cols: G T Z V
(107): -39 -63 -25 -8
(68): -2 68 -40 -2
(122): 45 17 9 6
(4): 75 9 47 -26
(123): -36 78 -11 -16
(10): 51 -8 -4 -26
(161): -11 -27 18 80
down: 68 17 9 78 -8
T
down: -63 68 17
T
down: 45 75
G
down: -2 6 -26 -16
V
down: 45 75 -36
G
chg (123): -36 78 -10 -16
2, -11

cols: B M W X L F S E
(9): -9 6 18 12 9 -4 -15 -18
(94): -9 6 36 10 -24 13 -3 20
(125): -9 6 -23 16 23 -19 -3 -67
(47): -9 6 -3 14 18 -19 -12 -45
find: -9 6 -3 14 18 -19 -12 -45
(47)
find: -9 6 -23 16 23 -19 -3 -67
(125)
down: 16 14
X
chg (9): -9 6 18 12 9 -5 -15 -18
5, -4
down: -15 -3 -3
S
down: 9 -24
L

cols: Y A Q D
(60): 12 2 -3 4
(129): 58 -3 1 -14
(54): 12 2 -3 -28
(51): 44 -8 1 -10
(41): 78 -12 -10 -6
down: -3 1 -3 1
Q
down: 12 58 12
Y
down: 12 58
Y
down: 4 -14 -28 -10
D

cols: C P K R N J U
(163): -30 46 -31 -25 -27 0 25
(70): 34 19 -8 14 66 -10 15
(16): 34 19 -8 14 -36 -5 33
(71): -37 54 -37 -19 -26 -12 20
(172): -19 36 -45 -15 -31 -5 31
(64): -22 33 -47 -21 -24 -10 31
(137): 17 23 -9 16 68 -10 19
(112): -34 39 -29 -19 -20 -4 26
(82): 34 19 -8 14 66 0 30
chg (163): -29 46 -31 -25 -27 0 25
0, -30
chg (163): -30 46 -31 -25 -28 0 25
4, -27
chg (112): -34 39 -29 -19 -20 -4 27
6, 26
down: 46 19 19 54 36 33 23 39
P
chg (16): 35 19 -8 14 -36 -5 33
0, 34
down: -25 14
R

cols: Ruve mive Zunu Povi tesi
(110): 36 17 -60 -81 45
(8): -10 30 46 -65 -71
(14): 45 70 49 40 9
(84): 36 17 -60 -81 -21
chg (110): 36 17 -61 -81 45
2, -60
chg (8): -10 30 46 -65 -72
4, -71
chg (14): 46 70 49 40 9
0, 45
down: 46 49
Zunu
down: -60 46 49
Zunu

cols: nozu Tik vog ledes Baz bofin lof
(44): -14 -12 -10 -11 -2 4 -83
(95): -10 16 -5 -8 -25 0 -78
(118): -10 16 9 -8 -25 0 -78
(19): -10 16 -5 -8 16 0 -78
chg (44): -14 -13 -10 -11 -2 4 -83
1, -12
chg (118): -9 16 9 -8 -25 0 -78
0, -10
down: -10 -10 -10
nozu
chg (118): -10 16 10 -8 -25 0 -78
2, 9

cols: rovaf Gugat ginin novi lesu sivo nekiv
(141): 13 3 70 71 9 45 10
(142): 20 35 27 26 2 45 57
(66): 24 5 4 37 17 45 54
(133): 16 24 23 10 27 45 10
(15): 26 16 20 17 60 45 13
(152): 5 81 82 16 11 45 23
chg (142): 20 35 27 26 2 45 58
6, 57
down: 26 37 10
novi
chg (133): 16 24 23 9 27 45 10
3, 10

cols: gab pofud Kozo kobob Pasu sunuk
(20): 7 10 40 4 4 1
(148): -10 60 6 0 -3 1
(85): -23 20 47 -3 1 -1
(147): -15 -18 20 2 1 1
(138): -15 -18 20 0 3 0
(160): 42 5 -2 0 -2 -1
(156): 4 27 -31 2 5 1
chg (156): 4 26 -31 2 5 1
1, 27
down: -15 -15 42 4
gab
down: 1 -1 1
sunuk
chg (20): 7 10 40 4 4 0
5, 1
chg (160): 41 5 -2 0 -2 -1
0, 42
down: 0 -3 2 0 0 2
kobob

cols: nime kozuk fizo Napu rano bez Fikel Pil dosuk mipo
(52): 57 -18 -28 -15 -9 -60 2 -55 -22 -83
(126): 57 -18 -28 -15 -9 -60 -8 -55 -22 -83
(32): 35 -27 -18 -21 31 -55 10 -59 -34 -81
chg (52): 57 -18 -28 -16 -9 -60 2 -55 -22 -83
3, -15
chg (126): 57 -18 -28 -15 -9 -61 -8 -55 -22 -83
5, -60

cols: Dinol zale sapeb fomil
(105): 49 3 -14 78
(23): -45 -11 35 35
(17): 50 5 10 15
(108): -11 -4 -76 -16
(101): 36 -16 30 -12
down: 50 -11 36
Dinol
down: 10 -76
sapeb

cols: Nifaz pami bopo ronib
(169): 10 0 -30 -2
(50): -2 -6 32 5
(104): 6 -19 44 22
(159): -3 0 59 -6
(146): 2 -6 -56 7
(56): -1 4 -45 -18
(165): 0 2 -40 -11
chg (56): -1 4 -45 -17
3, -18
down: 6 -3
Nifaz
down: 6 -3 2
Nifaz
find: 2 -6 -56 7
(146)
down: -2 5 22 -6
ronib

cols: bosa tas ror daluf Von Fozon
(111): -4 18 -2 -10 0 -8
(40): -57 22 -19 -13 28 -23
(33): -63 -39 20 76 -21 38
(5): 17 -3 -16 37 4 -8
chg (33): -63 -39 20 76 -21 37
5, 38
down: -23 38
Fozon
chg (40): -57 21 -19 -13 28 -23
1, 22
chg (5): 17 -3 -16 36 4 -8
3, 37

cols: zikil nomal Fosi rok bom
(53): 3 21 25 -21 9
(140): 1 1 -27 18 18
(144): 4 -6 -38 7 17
(127): -11 -2 -11 5 0
(149): 4 -6 -35 -15 -9
(128): -10 4 74 49 21
chg (144): 4 -6 -38 8 17
3, 7
chg (140): 1 1 -26 18 18
2, -27
chg (144): 4 -5 -38 7 17
1, -6
chg (53): 3 22 25 -21 9
1, 21
chg (128): -10 4 74 50 21
3, 49
chg (128): -10 4 74 49 20
4, 21
chg (53): 4 21 25 -21 9
0, 3

cols: fuzo kivif puro vamo seg kural Voseg
(65): -29 10 -10 -39 -67 -34 68
(42): -29 10 -10 -39 -67 -34 32
(97): 14 -29 2 -33 11 -9 7
(63): -29 10 -10 -39 -67 -34 6
down: -39 -39
vamo
down: -34 -34
kural
down: -39 -39 -33
vamo
chg (65): -29 10 -10 -38 -67 -34 68
3, -39
down: -67 11 -67
seg
down: -29 14
fuzo

cols: mir govu Femi fite dem femub ripuv
(78): -7 -8 36 9 -3 -11 21
(103): 10 19 -57 -6 -32 -14 -14
(89): 33 -11 -22 -9 -17 5 -12
(102): -19 -19 0 -24 23 -3 21
(132): -7 -8 36 9 -3 -11 -11
(59): -8 13 6 13 -25 0 -21
(34): 19 8 -19 6 -10 -7 -27
(145): 33 -11 -22 -9 14 -7 -11
down: 6 -19
Femi
down: -14 -12 21 -11 -21
ripuv

cols: vem Tuge ruvo Lapo Pevom
(164): -5 21 -19 9 -39
(29): -13 2 -21 -13 -13
(157): -7 13 9 -2 -13
(48): -2 24 -22 27 45
(99): -13 2 -21 24 -13
(6): -16 -64 -23 56 -27
(49): -7 13 -1 22 -24
chg (6): -16 -64 -22 56 -27
2, -23
down: -21 -23
ruvo
down: 9 -22 -21 -23 -1
ruvo

cols: Nebi fur Tedi bog ren
(69): 60 37 -27 38 -6
(106): 62 37 5 43 25
(80): -3 -7 18 -6 7
(83): -15 -5 -15 -37 -14
(167): 58 37 -33 43 26
(57): -39 -12 13 -37 -13
(186): -25 1 29 13 -14
(154): -15 -5 -15 -37 -12
(117): 62 7 29 13 20
down: 25 7 -14 26 -13 -14 -12 20
ren
chg (83): -16 -5 -15 -37 -14
0, -15
chg (69): 60 37 -27 37 -6
3, 38

cols: vid bir pivi Ziko Natot dom Lavez mebud Bif Lano
(100): -26 31 -42 7 -43 0 -20 -4 48 14
(119): 1 -53 1 -2 -2 17 8 6 12 -7
(98): 3 -53 1 -2 -2 17 8 6 12 -7
(136): 1 -2 1 -2 -2 17 8 6 12 -7
chg (119): 0 -53 1 -2 -2 17 8 6 12 -7
0, 1
chg (136): 1 -2 1 -2 -2 18 8 6 12 -7
5, 17
chg (119): 1 -53 1 -2 -2 17 7 6 12 -7
6, 8
chg (98): 2 -53 1 -2 -2 17 8 6 12 -7
0, 3
down: -26 1 3
vid
down: 48 12 12
Bif
chg (100): -26 31 -42 6 -43 0 -20 -4 48 14
3, 7

cols: Mubaf bedi niz Torig Pezi Mabut tila divo Dufe
(25): -5 -42 9 -19 35 5 -14 22 0
(62): 8 82 -37 33 -8 -13 4 -53 5
(79): 2 36 16 -8 51 -5 6 -50 5
(22): 3 -5 4 8 -40 -2 -6 19 -1
(76): 3 8 -3 11 -33 -3 -2 7 0
down: -13 -5 -2 -3
Mabut
down: 5 5
Dufe
chg (25): -5 -41 9 -19 35 5 -14 22 0
1, -42
down: 6 -6 -2
tila

cols: Zifer Bopip sifim nos kupi kapa dosu niv
(162): 38 8 -21 -28 -8 7 3 -5
(28): 33 0 17 81 12 11 -8 3
(96): 40 -18 15 54 8 -11 -19 -14
(12): 4 -11 2 11 1 14 4 -5
(171): -29 13 -6 25 4 -6 -5 20
(27): -18 -1 -7 -54 -10 6 -6 -24
(2): 17 -30 2 20 6 -35 -16 19
(151): 6 -3 -3 9 -3 11 20 29
chg (12): 3 -11 2 11 1 14 4 -5
0, 4
down: 17 15
sifim

cols: sozip nefa Kuz sopa tufo mitus Siten lim nudaz
(39): -11 -13 -7 -8 -9 -14 -13 -8 -8
(30): -9 -10 -5 -17 -6 -13 -12 -6 -10
(21): 30 -10 -5 -17 -6 -13 -12 -6 -10
down: -7 -5
Kuz
down: -8 -17
sopa
chg (21): 30 -10 -5 -17 -7 -13 -12 -6 -10
4, -6

